Below is a small trained network, with its code and all its weights. Each question gives an input and a target symbol and asks what happens when units are switched off, that is, made to give their printed mean instead of their output.

import numpy as np


def w(rows, s, z=0):
    codes = np.array(rows[::2]) - 128.0
    scale = np.full(codes.shape[1], s)
    scale[-1] = z or s
    return codes * scale


def f(y):
    return np.maximum(y, 0)


def softmax(a):
    e = np.exp(a - a.max(-1, keepdims=True))
    return e / e.sum(-1, keepdims=True)


def log_softmax(a):
    a = a - a.max(-1, keepdims=True)
    return a - np.log(np.exp(a).sum(-1, keepdims=True))


def net(x, mask):
    ids = ['ΓΛΠβεμστφψω'.index(c) for c in x.split()]
    T = len(ids)
    res = E[ids] + P[:T]
    u = 0
    for l in range(3):
        q, k, v = (res @ M[l].T for M in (Q, K, V))
        z = softmax(np.where(np.tri(T) > 0, q @ k.T / 3**0.5, -1e9)) @ v
        res = res + np.where(mask[u], z, O[l][:, -1]) @ O[l][:, :-1]
        u += 1
        y = f(res @ A[l][:, :-1].T + A[l][:, -1])
        res = res + np.where(mask[u : u + 4], y, B[l][:, -1]) @ B[l][:, :-1]
        u += 4
    return log_softmax(res[-1] @ U[:, :-1].T + U[:, -1])


Q, K, V, O, A, B = {}, {}, {}, {}, {}, {}
E = w([
[150,138,25],'Γ',
[198,36,71],'Λ',
[135,147,156],'Π',
[75,211,150],'β',
[98,114,173],'ε',
[195,109,161],'μ',
[97,199,73],'σ',
[157,108,190],'τ',
[76,153,4],'φ',
[129,102,188],'ψ',
[177,103,171],'ω',
],0.019)
P = w([
[3,30,212],'0',
[164,151,45],'1',
[164,156,61],'2',
[168,155,71],'3',
[172,157,79],'4',
[186,162,83],'5',
[174,146,88],'6',
],0.0057)
Q[0] = w([
[128,146,50],'L0H0',
[198,131,250],'L0H0',
[124,203,255],'L0H0',
],0.014)
K[0] = w([
[201,254,113],'L0H0',
[79,5,147],'L0H0',
[6,128,219],'L0H0',
],0.01)
V[0] = w([
[223,92,160],'L0H0',
[190,144,156],'L0H0',
[16,163,254],'L0H0',
],0.0077)
O[0] = w([
[141,73,255,255],'L0H0',
[208,150,208,92],'L0H0',
[27,44,106,102],'L0H0',
],0.0077,0.00066)
A[0] = w([
[149,100,244,78],'L0N0',
[57,107,195,3],'L0N1',
[62,2,66,106],'L0N2',
[197,158,180,212],'L0N3',
],0.0076,0.0047)
B[0] = w([
[114,178,198,223],'L0N0',
[218,173,166,152],'L0N1',
[211,153,116,191],'L0N2',
[2,47,149,254],'L0N3',
],0.011,0.0064)
Q[1] = w([
[78,208,219],'L1H0',
[253,8,202],'L1H0',
[178,65,208],'L1H0',
],0.0052)
K[1] = w([
[25,101,105],'L1H0',
[142,254,233],'L1H0',
[160,56,185],'L1H0',
],0.0058)
V[1] = w([
[125,84,74],'L1H0',
[30,1,29],'L1H0',
[44,186,185],'L1H0',
],0.0082)
O[1] = w([
[142,152,144,50],'L1H0',
[10,81,67,1],'L1H0',
[92,130,201,217],'L1H0',
],0.012,0.0046)
A[1] = w([
[153,162,170,2],'L1N0',
[3,183,237,75],'L1N1',
[125,15,158,75],'L1N2',
[159,147,212,46],'L1N3',
],0.0038,0.0041)
B[1] = w([
[254,188,120,159],'L1N0',
[21,65,98,253],'L1N1',
[226,240,53,186],'L1N2',
[66,132,52,249],'L1N3',
],0.0037,0.0048)
Q[2] = w([
[150,93,210],'L2H0',
[2,77,210],'L2H0',
[82,80,135],'L2H0',
],0.0087)
K[2] = w([
[255,63,129],'L2H0',
[78,107,132],'L2H0',
[215,119,100],'L2H0',
],0.0091)
V[2] = w([
[71,108,78],'L2H0',
[95,76,167],'L2H0',
[106,7,135],'L2H0',
],0.013)
O[2] = w([
[198,221,218,6],'L2H0',
[46,165,144,140],'L2H0',
[254,123,142,82],'L2H0',
],0.0088,0.012)
A[2] = w([
[143,94,3,146],'L2N0',
[148,94,130,189],'L2N1',
[108,164,118,2],'L2N2',
[206,59,139,121],'L2N3',
],0.014,0.0047)
B[2] = w([
[211,138,197,250],'L2N0',
[66,165,2,165],'L2N1',
[69,118,29,142],'L2N2',
[153,104,64,158],'L2N3',
],0.0086,0.02)
U = w([
[160,98,76,124],'Γ',
[101,144,60,254],'Λ',
[163,149,207,143],'Π',
[135,136,189,201],'β',
[102,80,112,111],'ε',
[154,134,113,178],'μ',
[179,122,222,81],'σ',
[6,140,80,86],'τ',
[215,159,182,102],'φ',
[70,123,199,143],'ψ',
[205,154,74,10],'ω',
],0.012,0.0069)

Each question gives the input, a string of symbols that net reads in full, and the target symbol t.
The units are the heads (3 rows each of Q, K, V and O) and the neurons (one row each of A and B). Each row of codes is followed by its name. A weight is (code - 128) times the scale printed after its matrix; where a second scale follows, it is the last column's (O, A, B and U).
mask holds one flag per unit, layer by layer, with each layer's heads first. A switched-off unit (its flag False) gives its mean, the last column of its rows in O or B, instead of its output. The means were averaged over made-up inputs and are rounded, as every weight is.
A unit's drop is (log p(t) with every unit on - log p(t) with that unit switched off) / (log p(t) with every unit on - log p(t) with every unit switched off).
The circuit of an input: a set's keep is (log p(t) with only the set's units on - log p(t) with every unit switched off) / (log p(t) with every unit on - log p(t) with every unit switched off). Starting from the 12 units with the biggest drops (on a tie, the unit counted first), units are removed one at a time, each time the one whose removal leaves the highest keep (on an exact tie, the one counted first), for as long as the keep stays at least 0.8.
circuit, biggest first: the units of the circuit, biggest drop first
most important unit: the unit with the biggest drop
top k neurons: the k neurons with the biggest drops, biggest first
k most important neurons of layer l: the k neurons of layer l with the biggest drops, biggest first
input Π ψ μ ω, target Λ: circuit, biggest first : [L2N0]
input Π μ σ ψ, target Λ: top 4 neurons : [L0N3; L2N0; L0N2; L0N1]
input φ τ μ μ, target φ: top 2 neurons : [L0N0; L0N1]
input τ μ β σ ε, target ε: top 3 neurons : [L2N0; L0N1; L0N3]
input φ β ω φ μ τ ω, target φ: circuit, biggest first : [L1H0; L2H0; L0H0]
input μ β φ, target ω: 2 most important neurons of layer 0 : [L0N0; L0N3]
input φ Γ μ τ ψ, target φ: circuit, biggest first : [L1H0; L2H0; L0H0]
input ψ μ ω σ β Π, target Γ: top 2 neurons : [L0N3; L2N0]
input μ Λ Λ τ τ σ μ, target ψ: circuit, biggest first : [L0H0; L0N3; L0N0; L2N0]
input Λ ψ τ ε, target σ: circuit, biggest first : [L2H0; L0N3; L0H0]
input φ φ μ τ φ ε, target φ: circuit, biggest first : [L1H0; L2H0]
input μ σ Λ ψ, target ψ: top 3 neurons : [L0N3; L0N0; L0N2]
input ω Γ Π τ, target τ: circuit, biggest first : [L1H0; L2N0]
input Λ ω β μ, target σ: most important unit : L0H0
input Λ μ Γ τ, target σ: circuit, biggest first : [L0N3; L2H0; L0H0]
input μ ω μ Π ε τ Π, target ψ: 3 most important neurons of layer 0 : [L0N3; L0N0; L0N2]
input μ ψ ω, target ψ: top 2 neurons : [L0N0; L0N3]
input β β Γ, target φ: circuit, biggest first : [L0H0; L2H0]
input φ φ τ, target φ: circuit, biggest first : [L1H0; L2H0]
input Λ Λ σ τ φ ω ψ, target σ: most important unit : L0N3
input ω μ β τ, target τ: top 4 neurons : [L0N1; L2N0; L0N0; L0N2]
input μ ω ψ ψ τ Γ ψ, target ψ: top 3 neurons : [L0N3; L0N0; L2N0]
